Below are the code and all the weights of a small trained network. Each question names an input and a class and asks about switching units off, where a switched-off unit gives its printed mean instead of its output.

import numpy as np


def w(rows, s, z=0):
    codes = np.array(rows[::2]) - 128.0
    scale = np.full(codes.shape[1], s)
    scale[-1] = z or s
    return codes * scale


def f(y):
    return y / 2 * (1 + np.tanh(0.7978845608 * (y + 0.044715 * y**3)))


def log_softmax(a):
    a = a - a.max(-1, keepdims=True)
    return a - np.log(np.exp(a).sum(-1, keepdims=True))


def net(x, mask):
    res = np.array(x, float).reshape(1, 6) / 4 @ E
    y = f(res @ A[0][:, :-1].T + A[0][:, -1])
    res = res + np.where(mask, y, B[0][:, -1]) @ B[0][:, :-1]
    return log_softmax(res[-1] @ U[:, :-1].T + U[:, -1])


A, B = {}, {}
E = w([
[190,155,151,210,81,62,189,153,106,27,254],'x0',
[190,69,186,120,213,91,101,100,77,164,244],'x1',
[77,190,97,32,125,24,112,247,138,239,145],'x2',
[177,86,38,141,26,139,46,74,197,208,156],'x3',
[159,34,135,191,92,148,58,99,64,107,113],'x4',
[101,176,65,127,117,80,67,138,76,112,152],'x5',
],0.0062)
A[0] = w([
[171,108,110,168,89,122,126,93,152,115,146,125],'N1',
[180,104,117,196,67,96,138,131,130,92,159,252],'N2',
[111,208,126,113,113,65,159,230,106,124,160,211],'N3',
[80,109,145,16,202,94,93,187,120,215,94,217],'N4',
[186,82,159,189,141,142,125,71,115,85,145,187],'N5',
[54,254,118,118,120,109,179,223,122,113,111,202],'N6',
[152,42,145,181,137,135,100,85,62,77,138,184],'N7',
[156,76,141,181,122,147,117,86,88,83,128,208],'N8',
[75,109,66,97,119,204,61,59,162,168,20,244],'N9',
[136,133,70,98,72,106,116,157,165,193,119,247],'N10',
[134,81,216,141,147,207,198,129,165,107,55,151],'N11',
],0.0077,0.0029)
B[0] = w([
[77,102,150,135,106,147,158,94,131,72,118,173],'N1',
[89,93,102,117,76,179,118,118,167,116,100,214],'N2',
[143,195,134,142,135,95,33,84,156,113,100,214],'N3',
[179,107,125,10,129,145,155,237,93,137,104,234],'N4',
[55,105,147,106,114,176,177,124,120,92,112,228],'N5',
[141,205,126,1,147,126,101,179,126,47,35,229],'N6',
[71,83,118,111,51,183,154,138,121,132,102,228],'N7',
[87,111,126,117,89,186,140,125,143,74,94,216],'N8',
[119,26,109,204,24,138,87,114,143,175,180,254],'N9',
[146,111,81,153,41,151,95,113,160,169,139,214],'N10',
[72,117,219,133,179,99,171,78,106,111,174,212],'N11',
],0.0086,0.0094)
U = w([
[93,163,165,148,209,115,212,25,137,107,229,136],'0',
[86,77,139,125,109,184,192,138,99,101,98,175],'1',
[184,87,109,118,124,115,121,181,105,211,209,182],'2',
[118,93,108,236,83,120,57,52,149,166,197,142],'3',
[145,179,75,104,95,147,105,156,157,110,73,89],'4',
[153,190,158,106,254,68,115,154,85,84,102,126],'5',
[170,146,84,180,175,116,184,109,108,144,130,4],'6',
],0.0082,0.0034)

Each question gives the input, the list of numbers given to net, and the class t.
The units are the neurons (one row each of A and B). Each row of codes is followed by its name. A weight is (code - 128) times the scale printed after its matrix; where a second scale follows, it is the last column's (A, B and U).
mask holds one flag per neuron, in row order. A switched-off neuron (its flag False) gives its mean, the last column of its row in B, instead of its output. The means were averaged over made-up inputs and are rounded, as every weight is.
A unit's drop is (log p(t) with every unit on - log p(t) with that unit switched off) / (log p(t) with every unit on - log p(t) with every unit switched off).
The circuit of an input: a set's keep is (log p(t) with only the set's units on - log p(t) with every unit switched off) / (log p(t) with every unit on - log p(t) with every unit switched off). Starting from all 11 units, units are removed one at a time, each time the one whose removal leaves the highest keep (on an exact tie, the one counted first), for as long as the keep stays at least 0.8.
units of the circuit, in order: the units of the circuit, biggest drop first
unit that matters most: the unit with the biggest drop
top k neurons: the k neurons with the biggest drops, biggest first
drop of u: that unit's drop, to one decimal
input [-1,0,-6,2,-7,3], class 3: top neuron -> [N4]
input [2,-8,1,5,-4,-7], class 3: units of the circuit, in order -> [N4 N9]
input [3,2,2,6,-8,-8], class 3: top 3 neurons -> [N6 N4 N10]
input [0,5,8,0,-7,-6], class 5: units of the circuit, in order -> [N9 N7]
input [8,-4,-7,-4,-7,5], class 4: top 3 neurons -> [N6 N2 N3]
input [-8,0,7,1,3,7], class 2: units of the circuit, in order -> [N4 N9]
input [-4,-7,7,7,5,0], class 3: top 2 neurons -> [N9 N10]
input [-3,8,-2,1,-7,0], class 5: top 3 neurons -> [N9 N10 N7]
input [-2,-6,5,8,-1,0], class 3: top 2 neurons -> [N9 N10]
input [-5,-6,4,-7,5,0], class 4: top 2 neurons -> [N9 N6]
input [-2,3,2,0,5,2], class 2: top 2 neurons -> [N6 N5]
input [3,-3,-2,3,0,6], class 3: top 3 neurons -> [N4 N6 N5]
input [-7,-4,-1,5,-8,-3], class 2: top 3 neurons -> [N4 N9 N3]
input [-6,-8,-8,-3,4,0], class 3: unit that matters most -> N9
input [-2,4,5,1,8,0], class 2: drop of N6 -> 0.1
input [-3,1,-2,-5,-1,1], class 5: drop of N7 -> 0.1
input [-8,6,5,7,1,2], class 2: drop of N4 -> 1.7
